Here is a tiny trained network, its code and every weight. The questions are about switching its units off for an input and a class, where a switched-off unit gives its printed mean instead of its output.

import numpy as np


def w(rows, s, z=0):
    codes = np.array(rows[::2]) - 128.0
    scale = np.full(codes.shape[1], s)
    scale[-1] = z or s
    return codes * scale


def f(y):
    return np.maximum(y, 0)


def log_softmax(a):
    a = a - a.max(-1, keepdims=True)
    return a - np.log(np.exp(a).sum(-1, keepdims=True))


def net(x, mask):
    res = np.array(x, float).reshape(1, 7) / 4 @ E
    y = f(res @ A[0][:, :-1].T + A[0][:, -1])
    res = res + np.where(mask, y, B[0][:, -1]) @ B[0][:, :-1]
    return log_softmax(res[-1] @ U[:, :-1].T + U[:, -1])


A, B = {}, {}
E = w([
[195,180,126,80,2,138,138,160,102,71],'x0',
[136,132,117,138,125,119,127,128,116,143],'x1',
[237,159,178,165,158,130,187,58,131,110],'x2',
[194,65,85,141,125,51,124,150,218,95],'x3',
[49,139,88,237,77,139,137,78,155,58],'x4',
[141,16,178,190,94,212,142,196,106,159],'x5',
[96,171,245,164,91,81,98,165,197,184],'x6',
],0.0075)
A[0] = w([
[200,139,143,166,155,152,154,81,113,113,69],'n1',
[151,132,153,78,130,108,128,154,124,160,58],'n2',
[114,157,127,136,125,160,136,108,94,137,123],'n3',
[172,127,150,66,163,140,122,146,127,168,101],'n4',
[144,109,148,137,121,76,118,146,186,126,92],'n5',
[101,182,227,157,78,68,121,160,175,187,5],'n6',
[159,147,127,99,63,138,119,143,116,111,43],'n7',
[165,177,137,107,36,144,131,134,120,107,56],'n8',
[155,129,132,79,152,113,128,183,110,147,76],'n9',
[86,200,183,123,139,176,114,115,83,166,81],'n10',
[134,122,101,120,147,160,128,112,84,103,63],'n11',
[36,103,61,73,93,103,92,199,123,159,67],'n12',
[135,125,109,117,131,108,130,126,164,112,112],'n13',
[151,145,157,149,128,121,129,115,127,132,89],'n14',
[118,90,141,126,118,137,122,153,113,118,58],'n15',
[139,95,62,98,150,140,130,127,104,109,56],'n16',
[127,179,116,107,152,102,118,111,134,96,67],'n17',
[95,112,129,171,254,132,121,98,144,171,28],'n18',
[173,77,85,129,122,66,110,152,185,120,102],'n19',
[111,115,141,148,161,115,128,117,130,155,38],'n20',
[132,164,103,91,144,105,121,116,142,107,70],'n21',
[159,75,151,172,112,174,137,169,103,128,59],'n22',
[99,152,139,114,131,142,132,132,98,145,95],'n23',
[152,95,49,99,152,169,155,99,94,98,83],'n24',
[160,133,156,160,132,122,130,95,133,138,54],'n25',
[151,126,133,122,149,141,125,125,138,122,32],'n26',
[85,152,106,212,76,141,136,96,155,75,82],'n27',
[131,104,148,153,99,146,130,137,140,152,96],'n28',
[102,195,140,97,139,82,124,110,157,126,64],'n29',
[158,119,108,89,89,154,133,121,116,96,75],'n30',
[117,170,102,109,131,87,130,102,112,120,101],'n31',
[116,109,130,130,170,119,123,114,123,135,40],'n32',
[141,154,149,117,77,130,126,142,134,126,56],'n33',
[182,157,173,157,155,140,138,92,131,115,123],'n34',
[114,134,138,120,120,132,124,105,95,138,54],'n35',
[150,77,161,155,97,155,128,139,110,135,58],'n36',
],0.014,0.0025)
B[0] = w([
[130,202,163,72,128,167,146,97,152,82,205],'n1',
[109,117,155,155,121,86,95,77,124,144,182],'n2',
[168,106,140,168,100,132,160,139,134,126,177],'n3',
[104,119,150,162,108,63,99,43,123,146,203],'n4',
[157,112,137,183,96,170,168,151,103,100,181],'n5',
[179,128,117,156,212,177,2,168,129,84,250],'n6',
[98,103,101,99,150,79,155,162,124,115,187],'n7',
[84,91,98,95,151,54,167,188,126,99,215],'n8',
[107,114,153,156,115,81,107,60,129,143,187],'n9',
[178,106,137,214,65,158,208,154,110,111,223],'n10',
[163,127,129,166,148,144,87,151,141,120,178],'n11',
[151,241,172,26,140,151,175,82,151,74,234],'n12',
[142,118,133,152,102,141,147,137,122,146,157],'n13',
[141,147,147,96,128,141,121,126,161,109,158],'n14',
[108,142,103,115,124,149,131,113,148,149,155],'n15',
[134,123,138,172,154,164,67,142,136,99,191],'n16',
[116,120,110,99,111,159,131,126,133,198,187],'n17',
[80,81,93,73,140,30,151,203,118,103,220],'n18',
[162,117,144,196,71,153,224,154,105,114,199],'n19',
[111,112,106,104,140,100,138,146,131,112,158],'n20',
[103,121,93,123,113,159,122,115,127,178,183],'n21',
[102,132,81,96,110,163,130,120,129,218,198],'n22',
[149,116,133,160,96,140,169,128,129,114,168],'n23',
[174,124,144,171,170,164,40,173,122,117,224],'n24',
[131,176,142,86,130,154,139,121,119,111,165],'n25',
[118,154,132,124,128,120,120,120,132,128,141],'n26',
[115,104,183,154,117,30,86,25,110,166,246],'n27',
[114,134,99,110,139,153,118,121,127,169,170],'n28',
[102,115,84,114,128,183,116,132,133,195,201],'n29',
[114,104,121,120,161,89,133,173,123,105,181],'n30',
[98,112,99,107,121,167,131,135,143,182,191],'n31',
[118,115,109,120,134,97,142,150,117,119,153],'n32',
[110,103,123,115,153,95,140,165,121,108,173],'n33',
[127,205,144,70,125,147,149,101,135,96,198],'n34',
[145,108,129,154,108,136,152,131,143,116,151],'n35',
[96,122,77,110,115,159,133,123,145,180,182],'n36',
],0.02,0.012)
U = w([
[76,85,107,83,155,26,162,210,122,93,93],'0',
[163,128,148,172,182,155,40,163,135,113,252],'1',
[81,125,72,100,94,180,132,122,154,254,52],'2',
[135,229,194,61,117,130,168,93,162,79,114],'3',
[101,104,203,181,97,26,94,24,113,164,114],'4',
[171,104,161,212,45,142,219,164,107,114,119],'5',
],0.0081,0.0018)

Each question gives the input, the list of numbers given to net, and the class t.
The units are the neurons (one row each of A and B). Each row of codes is followed by its name. A weight is (code - 128) times the scale printed after its matrix; where a second scale follows, it is the last column's (A, B and U).
mask holds one flag per neuron, in row order. A switched-off neuron (its flag False) gives its mean, the last column of its row in B, instead of its output. The means were averaged over made-up inputs and are rounded, as every weight is.
A unit's drop is (log p(t) with every unit on - log p(t) with that unit switched off) / (log p(t) with every unit on - log p(t) with every unit switched off).
The circuit of an input: a set's keep is (log p(t) with only the set's units on - log p(t) with every unit switched off) / (log p(t) with every unit on - log p(t) with every unit switched off). Starting from the 12 units with the biggest drops (on a tie, the unit counted first), units are removed one at a time, each time the one whose removal leaves the highest keep (on an exact tie, the one counted first), for as long as the keep stays at least 0.8.
circuit, biggest first: the units of the circuit, biggest drop first
k most important neurons: the k neurons with the biggest drops, biggest first
drop when u is switched off: that unit's drop, to one decimal
input [-4,-2,5,0,8,8,3], class 2: 4 most important neurons => n22; n36; n28; n4
input [2,-2,-2,5,7,6,-6], class 4: circuit, biggest first => n27
input [6,-1,2,-4,7,-8,-6], class 2: 2 most important neurons => n31; n17
input [5,0,0,1,1,5,-4], class 0: 4 most important neurons => n30; n6; n8; n29
input [-8,-5,8,-1,1,6,-8], class 0: 4 most important neurons => n18; n6; n12; n32
input [6,3,-8,-4,-7,-4,-6], class 3: 4 most important neurons => n12; n27; n6; n18
input [-2,6,-8,8,8,-5,7], class 3: 3 most important neurons => n12; n10; n24
input [-4,4,-5,-8,-8,5,-6], class 4: 2 most important neurons => n4; n9
input [-6,3,2,-8,1,7,3], class 5: 2 most important neurons => n10; n29
input [2,0,-1,-1,-7,2,5], class 4: 2 most important neurons => n4; n9
input [2,-1,0,6,5,5,-6], class 1: 2 most important neurons => n24; n10
input [-3,-5,6,-8,0,-4,5], class 5: 2 most important neurons => n10; n12
input [5,-3,-1,-7,0,-4,8], class 1: 2 most important neurons => n6; n19
input [-7,-7,-2,8,-2,-6,3], class 5: 3 most important neurons => n19; n5; n8
input [-5,-7,-6,5,3,6,-7], class 1: 2 most important neurons => n24; n16
input [-5,8,0,7,1,-8,5], class 2: circuit, biggest first => n29
input [5,3,2,-5,-4,3,1], class 0: drop when n19 is switched off => 0.6
input [7,5,-3,4,-3,-6,4], class 0: drop when n34 is switched off => 0.0
input [-6,-1,4,-8,-1,-1,8], class 1: drop when n29 is switched off => 0.1
input [2,0,5,2,7,-3,-8], class 1: circuit, biggest first => n24
input [8,2,-3,1,8,1,2], class 0: drop when n33 is switched off => 0.2
